Rows are numbered. After the first four, each row is followed by the numbers of the three nearest rows among all rows above it, by straight-line distance, nearest first.
1: [ 0.40 -0.59 -1.52  3.67  1.68  0.58  0.46 -6.53  2.60  0.73  1.39  0.19
 -0.24 -1.22  2.90  0.49 -1.06  0.49  0.62 -2.67 -3.59 -0.17 -1.04  1.56
 -2.44  1.90 -0.83  3.59  1.07  0.24 -1.21  1.23]
2: [-1.65  0.50 -1.73 -0.09 -0.77 -1.25 -0.34 -0.77 -0.01  0.18  0.82 -0.22
 -0.06 -0.10  0.31  0.48  0.00 -0.25 -0.59 -0.03  0.46 -0.33 -0.51 -0.26
 -0.70  0.22  0.16 -0.32  0.07 -1.16  0.65 -0.04]
3: [ 0.62  0.07  0.53  0.10 -0.26  0.52  0.83 -1.47  1.30 -0.86  0.97  0.41
 -1.41 -9.99  0.66  1.02 -0.11  0.82  0.86 -0.66 -0.30  0.83  0.69  0.81
  0.07 -0.06  1.07  1.44  0.27 -1.89  0.05 -0.67]
4: [ 0.65  1.40 -1.89  2.18 -0.56  0.81  0.29 -4.21  2.00  0.18  1.34 -0.33
 -1.10 -1.79  1.82 -0.89 -0.03  1.59  0.32 -0.54 -3.30  0.33 -0.35  2.72
 -0.41  0.27 -0.70  2.05  0.11 -0.48 -1.57  0.83]
5: [ 0.84 -0.48 -0.71  1.25  1.29  0.27 -0.61 -2.23  0.09  0.74 -0.11 -0.38
  0.46 -1.84  1.09  0.49 -1.88  0.23  0.33  0.51 -0.33  1.22  0.13  0.41
 -0.74  1.31 -0.46  2.11 -0.51  0.89  1.53  1.68]	2 4 1
6: [ 1.11  0.25  1.15  1.51  1.83 -0.20 -0.16 -0.84  1.35  0.50  0.10 -0.87
 -0.62 -0.73  0.73  0.30 -0.41  0.14  1.11 -0.05 -1.13  0.91  0.44  0.57
 -0.90  0.79  0.31  1.52 -0.43  0.16  1.01 -0.01]	5 2 4
7: [ 0.58 -0.20  0.60  1.03  0.94  0.91 -0.60 -1.16  0.29  0.58 -0.57 -0.52
  0.28 -0.38  1.29  0.28 -0.98  1.02 -1.07  0.17  0.78 -0.23  0.07 -0.21
 -0.39  0.27  0.13  0.36  0.80  1.51  1.14  1.37]	5 6 2
8: [ 0.45  0.88 -1.74  2.09  1.16  1.95  1.04 -5.33  1.31 -0.85  2.88 -1.04
 -0.37 -2.07  2.04  0.80 -0.80 -1.05 -0.07 -0.77 -3.85  0.96 -0.01  1.03
  0.34  0.74 -0.65  1.80  0.90 -0.60  0.64  0.64]	4 1 5
9: [ 0.36  0.45 -0.38  1.67  1.10  0.66 -0.34 -3.07  0.75  0.49  0.10 -0.73
  0.31 -1.29  0.74 -1.23 -2.00  0.45  0.46 -1.08 -0.81  1.08 -0.97  2.08
 -1.53  0.13  0.74  1.60  0.10  0.77 -1.24  1.28]	5 6 4
10: [-0.11 -0.49 -0.31  2.17  1.77  1.37 -0.33 -2.15  1.98  0.52  1.89 -1.27
 -0.37 -0.58  0.85 -0.04 -2.13  0.91  0.24  0.75 -1.45  0.85 -0.12  2.04
 -1.98  0.90  0.07  0.43  1.11 -0.39  0.62  0.46]	9 6 5
11: [-0.43  0.88 -0.10 -0.59  1.25  0.29  0.47 -1.55 -1.41  0.68 -0.61 -0.70
 -1.76 -1.53  0.19 -0.85 -1.24  1.03 -1.21  0.41 -0.15  1.77 -0.57  0.19
 -1.76  1.35  0.55  0.00  1.72  1.41 -0.42  1.17]	7 9 5
12: [ 1.09 -0.19 -0.91  0.02 -0.24 -1.40  0.31 -3.56  1.90  0.78  1.96 -0.21
 -0.72 -0.21  1.16  0.47  1.69 -0.75  0.08 -0.19 -0.50  0.61  0.29  0.27
 -1.66 -0.03  1.39  0.92  0.66 -0.36 -1.57  0.93]	2 6 9
13: [ 0.56 -0.78 -1.74  1.68  0.72  0.05  0.19 -1.63  1.06 -0.38  1.32  0.33
 -0.80 -2.01  1.28  0.93 -0.39  0.33  1.14 -0.09 -1.21  0.54 -0.98  0.28
 -2.70 -0.02  0.03  0.25  1.33 -0.29 -0.39 -0.44]	10 6 12
14: [ 0.39 -0.30 -1.71  1.37 -0.38  0.38  0.37 -0.32  1.25 -0.92 -0.72  0.68
 -1.22 -1.14  1.07  0.35 -0.83 -0.22  1.79  1.23 -1.53 -0.05 -1.23  0.95
 -0.89  0.32 -0.56  1.14  0.84 -1.15  0.27 -0.06]	13 6 2
15: [ 0.23  1.32 -3.68  4.18  1.83  0.09  1.49 -9.99  4.09 -1.45  4.83 -1.90
 -1.34 -4.61  3.16  1.25 -3.60 -0.58 -1.49 -1.67 -6.80  2.05 -1.66  2.92
 -2.69  2.51  0.62  3.59  1.68  0.46 -3.33  1.78]	1 8 4
16: [-0.12  1.54 -0.12  0.67  1.14  1.07 -0.41 -1.93 -0.31  0.09  1.39 -0.53
 -0.99 -0.53  0.37 -0.21 -2.23  0.99  0.79 -0.10 -1.67 -0.02 -1.35  0.88
 -1.03  0.26  0.38  1.13  1.08  2.42 -0.25  0.86]	9 11 10
17: [ 0.19 -0.45 -2.74  3.49  3.01  0.00  0.46 -3.77  2.20  0.72  2.22 -0.20
 -1.46 -1.72  0.39 -0.72 -1.74 -0.30  0.69 -1.59 -3.67  0.41  0.07  1.87
 -1.90  2.12  1.84  1.57  1.80  0.81 -0.11  2.29]	1 10 9
18: [-0.86  0.63 -0.38 -1.05 -1.08  0.57  0.12 -0.34  0.17  0.60 -0.16  0.67
  0.76  0.19 -0.24 -0.20 -0.94  1.84  0.42  0.51 -0.09 -0.11  0.73  1.49
 -0.71  1.57  1.29  0.21 -0.62  0.86  1.88  1.14]	7 2 5
19: [-0.44 -0.24  1.81  0.51 -0.96  0.10  0.90  0.18  0.93 -0.23  1.25  0.46
 -0.65 -0.84 -0.13  0.75 -0.85 -0.61 -0.32 -0.82  1.04 -0.88 -0.59  0.42
 -0.63  0.93  1.71 -0.26  0.72  0.61  0.70 -0.54]	2 7 18
20: [ 0.42  0.09 -1.39  2.92  1.22  0.11 -0.24 -3.07  2.00 -0.10  1.21 -0.44
 -0.27 -2.12  1.82  0.21 -1.01  0.35 -0.77  0.20 -2.35  0.27  0.50  0.57
 -2.66  0.66  1.49  1.06  1.19 -0.61 -1.17  1.42]	13 10 9
21: [-0.49 -0.49 -0.15  1.04  1.57  0.38 -0.49 -1.38  0.44  0.46  0.03 -1.71
 -0.58 -0.37  0.81  0.69 -1.15 -0.61  0.53  0.07 -0.95  0.58 -0.45  0.54
 -0.12 -0.05 -0.34  1.31  1.36  1.27 -0.47 -0.86]	6 16 7
22: [ 0.30  0.39 -1.92  0.63 -0.14  1.35  0.27 -2.03  1.11 -0.53  0.47  0.73
  0.06 -0.86 -0.16  0.14 -0.59  0.08 -0.16 -2.28  1.38  0.33  0.00  0.46
 -1.96  1.16  0.32 -0.42  1.36 -0.08 -1.89  0.67]	13 9 2
23: [-0.10 -1.13 -0.92  2.25  1.23  0.73  0.44 -1.58  1.89 -0.39  1.81 -0.70
  0.71 -1.06  3.03  0.27 -0.07 -0.48  0.67 -0.81 -2.26  1.11 -0.55  0.12
 -1.13  0.69  0.52 -0.60  1.85 -0.02 -2.03  0.58]	13 20 10
24: [ 0.47 -0.99 -0.31  1.55 -0.35 -0.03  0.58 -1.84  0.75  0.42  1.33 -0.43
 -0.94 -0.01  1.94 -0.32 -0.13  0.40  0.51 -2.27 -1.89  0.13 -0.36  0.98
 -1.37  0.28  0.04  0.98  0.77  0.22 -1.18 -0.39]	13 23 21
25: [-0.53 -0.75 -0.60  2.62  2.99  1.38  1.51 -3.66  0.35 -0.04  2.66  1.08
 -1.32 -3.39  3.59  0.42 -0.81 -2.48 -0.71  0.95 -3.77  1.04 -0.22  2.07
 -0.16 -0.17 -3.83 -0.40 -0.12  0.92 -2.15  1.47]	8 23 4
26: [ 0.37  0.32 -0.48  1.44 -0.79  0.41 -0.20 -1.04  0.85 -0.60  1.27  0.10
 -1.65  0.28  3.31  0.92 -0.96 -0.63  0.01 -0.59 -2.19  0.30 -0.27 -0.26
 -0.54  0.58  0.67  1.56  0.64 -1.30 -0.22  0.03]	24 14 13
27: [ 0.53  0.23  0.01  1.56  0.48  0.55 -0.27 -3.76  0.59  0.39  1.25  1.42
 -0.72 -0.97  0.98  0.29 -1.76  1.43  0.10 -1.23 -2.24  0.33 -0.68  1.78
 -0.22  1.78  0.22  2.15 -0.05  0.66  0.39  2.40]	9 5 16
28: [-0.78 -0.03 -1.44  1.10 -0.10  0.86 -0.32 -1.98  1.07 -0.24  0.88 -0.60
  0.31 -0.09  0.67 -1.56 -0.56 -1.17 -0.98 -0.32 -0.17 -0.18 -1.39  0.95
 -0.71  0.81  0.39 -0.99  1.16 -0.05  0.19  0.07]	2 22 21
29: [ 0.53 -0.53 -0.52  0.93  1.65  0.68 -1.11 -3.82  2.21  1.04  1.22 -0.39
 -0.58  0.07  1.04 -0.37 -1.02  1.25  0.36 -0.42 -1.41 -0.13 -0.36  1.55
 -0.82  1.81 -0.03  0.84  0.33 -0.22 -1.43  0.55]	10 9 27
30: [ 0.39  0.39 -0.45 -0.85 -0.77  0.31 -0.40 -2.39  0.55 -0.58  0.21  0.95
 -1.01  0.65  0.21  0.62 -0.92  1.21 -0.74 -1.58 -1.23  0.66 -1.50  0.82
 -0.52 -0.13 -0.14  3.02  0.94  1.51  0.31  0.56]	16 27 24
31: [ 0.25  0.11 -1.28  3.65  2.08  1.94  0.90 -6.54  3.05 -0.10  0.08 -0.86
 -1.73 -3.67  2.17  1.63 -3.70  1.69 -1.43 -0.28 -2.95  1.85 -1.25  2.18
 -2.36  3.41  2.06  3.51  1.91  0.33 -0.55  2.27]	1 17 20
32: [-0.26 -0.34 -0.15  1.30 -0.10  1.10 -1.18 -1.89  0.80  1.21  0.37  0.27
 -0.43 -1.29  0.87  0.71  0.88 -0.88 -1.79 -1.07 -1.11  0.76  0.30 -0.02
  0.32 -0.34  0.71  0.77  0.82  0.01  1.28  0.89]	7 28 21
33: [ 1.03 -0.22 -1.29 -0.18  0.85 -0.44  0.22 -1.91 -0.56 -0.74  0.12  0.68
 -0.80 -2.53 -0.28  1.07 -0.84  1.06 -0.64 -1.22 -1.59  0.96 -0.20  0.61
  0.28 -0.40  0.04  1.46  0.52  0.02 -0.64 -0.63]	30 13 21
34: [-0.14 -0.44 -3.72  4.98  5.12  1.76  0.25 -6.23  0.05  0.18  2.04 -1.25
 -0.26 -1.95  1.79 -0.89 -5.66  2.22  0.11 -0.76 -3.90  1.88 -2.35  4.12
 -3.12  2.33  1.24  3.54  2.34  1.50 -0.11  2.59]	31 17 1
35: [-0.27 -0.25  0.29 -0.21 -0.01  1.21 -1.01 -0.68  1.21  0.14 -0.32  0.87
 -0.79 -2.20  0.44 -0.84  0.25  0.26  0.06  0.52 -1.48 -0.38  0.18 -0.45
 -0.33 -0.72 -0.50  0.90 -0.41 -0.67  0.40  0.55]	32 14 6
36: [ 0.11  0.37 -1.89  0.57 -1.88 -0.82  0.94 -2.67  1.75 -0.09  2.38 -0.99
 -0.08 -0.86  0.97 -0.16  0.14 -1.11 -0.05  0.25  0.05  0.04 -1.32  1.30
 -0.55  0.02 -1.13 -0.03  0.73 -1.35 -1.58 -0.05]	28 12 2
37: [ 0.60  0.69 -1.93  4.50  2.41  1.18 -0.03 -8.64  1.70  0.68  2.18 -1.27
 -1.08 -3.23  2.35 -0.13 -4.05  0.74  0.10 -1.10 -4.88  1.99 -1.02  2.43
 -3.03  1.14  0.46  2.53  1.80  0.32 -1.83  1.50]	31 1 34
38: [ 0.44  0.45 -1.64  1.92 -1.19  1.82  0.14 -2.50  0.69 -0.55  0.48  0.66
 -0.79 -1.35  1.18  0.03 -1.34  1.04  0.01  1.84 -1.72  0.70 -0.91  0.75
 -1.42  2.99 -0.13  1.27 -0.38  2.17 -1.36  1.95]	27 16 5
39: [ 0.28  1.06 -1.11  2.12  2.30  0.22 -0.89 -0.92  0.13  0.30 -0.39 -0.43
 -0.38 -0.06  0.37  0.89 -1.13  1.14  0.28  0.11 -2.36 -0.11  0.00  0.61
  0.95  0.95  0.67 -0.53  2.36  0.83  0.57  1.18]	21 16 7
40: [ 0.44  1.04 -0.12  2.31  2.11 -0.22  0.06 -1.85 -0.83  0.62  0.87 -1.19
 -0.26 -1.95 -0.41  0.65 -1.49  0.74  0.06 -0.84 -1.45  0.95 -0.93 -1.10
 -0.87  1.67  0.74  1.38  0.45  0.54  1.21  1.33]	5 6 16
41: [ 0.28 -0.11  0.12 -1.80  2.56 -0.42 -0.08  2.32 -1.56 -1.49 -1.22  0.72
  0.91  0.62 -0.68 -0.40 -1.19 -0.02 -0.30  1.12  2.39 -0.10  1.03 -0.13
  1.21 -0.06  0.08  0.01  0.08 -0.19  1.25  0.42]	7 18 2
42: [ 0.61 -0.95 -0.74  1.76  0.85 -0.06 -0.03 -2.74  1.10 -0.68  2.35  0.03
 -0.89 -1.53  0.57  0.28 -1.70  0.87 -0.06 -0.78 -2.43 -0.07 -0.78  0.23
 -1.62  0.55  0.75  0.99 -0.12  0.13  0.02  0.54]	13 20 24
43: [ 0.64 -0.77 -1.04  2.69 -0.13  2.00  0.00 -1.90  0.41  0.31  1.18 -0.67
 -0.63 -1.00  0.48  0.04 -1.83 -0.50  0.18  0.37 -3.29  0.22 -0.10  1.27
 -1.80  0.78 -1.24  1.17  1.11  0.53  0.79 -0.34]	10 42 13
44: [ 0.35 -1.09 -0.03  1.56  0.97  1.26  1.24 -1.16  0.74  0.01  1.63  0.71
 -0.52  0.10  0.47 -0.68 -1.28  0.64 -0.26  0.21 -1.62  0.46  0.25  0.81
 -0.77  0.65  0.18  0.75  0.11 -0.63 -0.61  1.99]	42 10 24
45: [-0.61  0.00 -2.23  1.46  0.11  1.11 -0.58 -4.15  3.31  0.30  1.32 -0.16
 -1.90 -0.44  3.23  0.57 -3.90  1.06  0.66 -0.22 -3.26  0.78 -2.82  1.91
 -0.27  1.69 -0.83  2.47  1.08 -1.69 -2.69  1.53]	4 29 1
46: [ 0.52 -0.66 -2.17  1.08 -1.68  0.49  0.85 -5.02  2.45 -0.61  1.89 -1.46
 -1.76 -2.17  3.22 -0.58 -1.10 -1.52 -0.36 -1.78 -3.54  0.17  0.09  0.41
 -1.53  0.54 -0.41  0.96  0.69 -2.63 -2.83  0.86]	4 8 20
47: [ 0.15  1.07  0.40 -1.65 -0.80  0.20  0.41 -0.73  0.81  0.17  1.66 -0.20
  0.38 -1.07  1.32 -0.01 -0.72 -0.49  0.22  0.38 -1.32 -0.25 -0.31 -0.50
  0.55 -0.63 -0.14  0.70 -0.23 -0.43 -0.52 -1.00]	35 2 26
48: [ 0.48 -0.18 -1.32  1.44  1.04  0.31  0.31 -4.32  1.61  0.17  0.63  0.95
 -1.10  1.41  2.41 -0.08 -0.51 -0.69 -0.34  0.00 -2.16  0.44 -1.27 -0.36
 -0.53  2.53 -0.26  2.02  1.06 -0.89 -1.11  1.12]	29 26 27
49: [ 1.03  0.22 -1.09  0.20 -1.02  0.77 -0.27 -2.85  1.19  0.20  2.05 -0.63
 -0.27 -1.27  2.36 -0.60 -2.38  0.09 -0.42 -1.86 -1.44  0.72 -1.79  1.79
 -0.38  1.17 -0.58 -0.12  1.07  0.71 -1.84  0.34]	24 9 29
50: [-0.47 -0.08 -0.39  1.12  1.82  0.44  0.07 -0.49  0.33  0.58  0.54 -0.28
 -0.51 -0.92  0.05  0.27 -0.24  0.27  0.54 -0.20 -0.87  0.65 -1.22  0.01
  0.29  0.32 -1.34  0.03 -0.07  0.66 -0.41 -0.10]	21 6 35
51: [ 1.38 -0.24 -0.08  3.74  2.28  0.30  1.46 -3.77  1.44 -0.94  1.12 -0.43
 -0.57 -2.21  1.18 -0.21 -1.66  0.54 -1.52 -1.18 -2.65  2.00 -0.95  0.86
 -1.99  1.88  0.94  2.76 -0.04  1.90 -0.43  0.47]	42 20 9
52: [ 0.76 -0.43 -2.14  1.87  1.31  0.31 -0.24 -5.90  2.24 -0.36  0.34  0.45
 -0.76 -0.64  1.99  0.03 -1.60 -0.62 -1.81 -0.85 -2.66  0.16 -1.00  2.03
 -1.60  0.96 -1.38  1.79  0.37 -1.08 -0.36  0.55]	48 1 29
53: [ 0.37  0.28 -0.46  1.49 -0.81  0.40  0.48 -2.77  0.66 -0.21  1.42 -0.82
  0.27 -0.68  0.02 -0.78 -0.70 -0.04  1.05 -0.48 -1.65 -0.50 -0.35  0.63
  0.39  1.08 -0.04  0.15  0.28  0.19 -1.00 -0.62]	24 28 42
54: [ 0.58 -0.11 -1.37  0.01 -1.35  1.60  0.47 -1.62  1.89  0.22  0.56 -1.60
 -0.60 -0.68  2.38  0.49 -0.03 -1.13 -1.36  0.72 -1.03  0.48 -0.09 -1.70
 -0.27 -0.28 -0.74  0.39 -0.68 -1.39 -0.97 -0.43]	47 26 36
55: [-0.10 -0.24  0.86  1.10  0.58  0.66 -0.54 -0.73 -0.04 -1.75 -0.81  1.36
  0.75 -0.28 -1.02  0.09  0.71  1.14 -0.04 -0.02 -0.64  0.87  0.57 -0.40
  1.14 -0.21 -0.15 -0.08 -0.23 -0.18  0.08  0.43]	35 50 7
56: [ 0.35 -0.06 -0.26  1.35  0.17  1.72  0.10 -1.08 -0.44  0.23  0.39 -1.91
  1.10 -1.18  2.24  0.34 -1.78  1.38  0.64  0.03  0.06  0.05 -0.42  0.41
 -1.04  1.06  0.59  1.40  0.26  2.12 -0.34  1.19]	7 5 16
57: [ 1.13  0.00 -1.30  3.62  2.66  0.02 -0.14 -6.57  1.40  0.02  0.83 -1.09
 -1.04 -3.75  2.26  0.25 -3.55  1.82  0.03 -0.88 -3.80  1.05 -1.68  1.90
 -1.87  2.02  0.65  2.51  2.14 -0.04 -0.34  2.11]	37 31 1
58: [ 0.95 -1.17 -1.17  1.17  1.30  1.73  0.47 -4.82  1.78 -1.39  1.45 -0.96
 -0.10 -1.38  0.39  1.13 -1.83  0.67  0.12 -1.36 -2.26  1.92 -0.16  1.77
  0.01  0.22  1.19  1.43  0.69 -0.74 -0.81 -0.09]	42 8 29
59: [ 0.52  0.21  0.01  2.06 -2.31  0.93  1.24 -6.03  3.11 -1.05  3.05 -0.74
 -0.51 -1.54  1.51  0.88  0.94 -1.84 -0.36 -2.06 -2.74  1.46 -0.72  0.18
 -0.23  0.84 -1.37  1.15  0.38 -1.16 -2.35 -0.41]	46 8 36
60: [-0.27 -0.29 -2.28  0.62  0.85  0.93 -0.54 -0.62 -0.20  0.37 -0.63 -0.12
 -1.68 -0.38 -1.22 -0.46 -2.52  1.48  0.38  0.72  0.39  0.29  0.15 -0.42
 -0.01  0.75  0.51  0.97  0.81  1.03  1.72  1.50]	7 5 18
61: [ 0.06  0.07  1.06  1.83 -0.21  1.29  0.89 -0.79 -0.09  0.42 -2.21  0.35
  0.48 -1.17  0.68 -0.16 -0.36  0.06 -0.59 -1.48 -1.12 -0.10  0.25  0.78
 -0.75  0.08  0.54  0.89  0.85  1.61  2.65 -0.88]	7 32 6
62: [ 0.61 -0.22 -0.16  1.16  0.85  0.85 -0.78 -1.26 -0.52  1.08  0.65 -0.27
  0.16 -0.09  0.37 -0.53 -0.22  0.72  0.21 -0.98 -0.88 -0.49 -0.03  1.25
 -0.89 -0.85 -0.04 -0.07  0.78  0.45  0.13 -0.55]	50 21 24
63: [-0.22 -0.90 -0.64  1.36 -0.31 -1.02 -1.29 -0.87 -0.67 -1.95 -1.24  0.29
 -1.15 -1.59  0.83  0.09 -1.50  1.68 -0.09 -0.04 -1.70  1.36 -0.43  1.41
 -0.97  1.08  0.83  0.25 -0.35  0.46  0.56 -0.20]	33 14 42
